Here is a tiny trained network, its code and every weight. The questions are about switching its units off for an input and a class, where a switched-off unit gives its printed mean instead of its output.

import numpy as np


def w(rows, s, z=0):
    codes = np.array(rows[::2]) - 128.0
    scale = np.full(codes.shape[1], s)
    scale[-1] = z or s
    return codes * scale


def f(y):
    return np.maximum(y, 0)


def log_softmax(a):
    a = a - a.max(-1, keepdims=True)
    return a - np.log(np.exp(a).sum(-1, keepdims=True))


def net(x, mask):
    res = np.array(x, float).reshape(1, 3) / 4 @ E
    y = f(res @ A[0][:, :-1].T + A[0][:, -1])
    res = res + np.where(mask, y, B[0][:, -1]) @ B[0][:, :-1]
    return log_softmax(res[-1] @ U[:, :-1].T + U[:, -1])


A, B = {}, {}
E = w([
[116,143,86,45,48,148],'x0',
[91,113,160,47,154,1],'x1',
[69,23,62,143,139,143],'x2',
],0.012)
A[0] = w([
[152,174,181,116,95,123,193],'n0',
[146,143,115,10,90,170,125],'n1',
[215,172,178,123,110,101,89],'n2',
[102,141,60,97,42,117,80],'n3',
[119,212,143,134,125,132,64],'n4',
[54,135,160,81,131,113,94],'n5',
[142,103,155,74,112,62,209],'n6',
[60,107,159,103,152,31,108],'n7',
[143,194,170,84,173,150,95],'n8',
[142,86,91,162,86,86,254],'n9',
[142,122,171,197,51,209,54],'n10',
[182,127,131,209,225,72,162],'n11',
[147,186,42,182,130,144,155],'n12',
[119,135,142,77,150,96,98],'n13',
[79,154,141,173,108,151,252],'n14',
[187,156,227,132,115,123,161],'n15',
[64,35,121,164,136,135,48],'n16',
[157,114,129,99,121,78,84],'n17',
[126,147,83,74,141,98,116],'n18',
[144,95,187,185,189,74,55],'n19',
[68,89,98,134,148,130,189],'n20',
[84,135,160,123,168,59,112],'n21',
[189,103,120,139,130,45,148],'n22',
[109,131,160,182,196,131,69],'n23',
[122,125,108,114,132,60,90],'n24',
[95,52,110,124,115,138,158],'n25',
[130,194,138,126,141,123,68],'n26',
],0.012,0.0081)
B[0] = w([
[44,136,167,60,196,125,216],'n0',
[224,17,116,105,75,20,224],'n1',
[90,99,101,94,222,175,200],'n2',
[231,37,33,110,141,59,199],'n3',
[96,80,57,142,190,161,165],'n4',
[117,178,64,171,100,138,184],'n5',
[117,189,169,158,49,165,250],'n6',
[128,151,122,200,110,167,249],'n7',
[110,81,105,73,201,181,182],'n8',
[96,181,231,89,159,104,223],'n9',
[134,182,53,214,93,207,207],'n10',
[230,94,132,36,43,103,235],'n11',
[132,236,129,177,80,179,201],'n12',
[116,166,85,178,129,174,183],'n13',
[134,181,219,149,24,98,213],'n14',
[98,139,137,45,208,128,220],'n15',
[108,85,55,93,242,164,203],'n16',
[181,170,82,173,137,211,167],'n17',
[156,126,101,173,93,146,181],'n18',
[200,79,54,121,99,99,193],'n19',
[76,126,191,33,207,118,219],'n20',
[139,171,114,223,101,156,210],'n21',
[135,181,122,153,101,141,188],'n22',
[223,57,4,91,86,71,176],'n23',
[110,151,87,225,143,182,180],'n24',
[9,95,139,92,148,186,215],'n25',
[72,63,1,129,225,151,157],'n26',
],0.0072,0.012)
U = w([
[117,166,120,211,103,163,83],'0',
[77,106,131,113,198,137,75],'1',
[189,83,116,129,93,76,98],'2',
[98,170,250,119,89,103,245],'3',
],0.025,0.011)

Each question gives the input, the list of numbers given to net, and the class t.
The units are the neurons (one row each of A and B). Each row of codes is followed by its name. A weight is (code - 128) times the scale printed after its matrix; where a second scale follows, it is the last column's (A, B and U).
mask holds one flag per neuron, in row order. A switched-off neuron (its flag False) gives its mean, the last column of its row in B, instead of its output. The means were averaged over made-up inputs and are rounded, as every weight is.
A unit's drop is (log p(t) with every unit on - log p(t) with that unit switched off) / (log p(t) with every unit on - log p(t) with every unit switched off).
most important unit: the unit with the biggest drop
k most important neurons: the k neurons with the biggest drops, biggest first
drop of u: that unit's drop, to one decimal
input [8,8,-1], class 0: most important unit	n6
input [6,5,-5], class 2: 3 most important neurons	[n1; n3; n10]
input [2,-7,8], class 1: 4 most important neurons	[n16; n20; n25; n6]
input [-7,7,3], class 0: 4 most important neurons	[n7; n21; n1; n24]
input [7,6,-4], class 2: 2 most important neurons	[n1; n3]
input [8,6,-8], class 1: 2 most important neurons	[n0; n2]
input [-5,5,-3], class 0: 4 most important neurons	[n1; n21; n7; n3]
input [-4,1,3], class 2: 2 most important neurons	[n11; n0]
input [0,6,-6], class 0: 2 most important neurons	[n6; n21]
input [-3,2,-3], class 3: 4 most important neurons	[n3; n16; n1; n11]
input [-5,3,-5], class 1: 4 most important neurons	[n15; n1; n2; n0]
input [8,-6,-8], class 1: 2 most important neurons	[n0; n2]
input [-7,-5,8], class 1: 3 most important neurons	[n16; n25; n20]
input [-8,8,6], class 0: most important unit	n7
input [-6,2,4], class 2: drop of n11	0.3
input [5,-4,-3], class 2: drop of n3	0.1
input [-3,-1,2], class 3: drop of n1	0.3
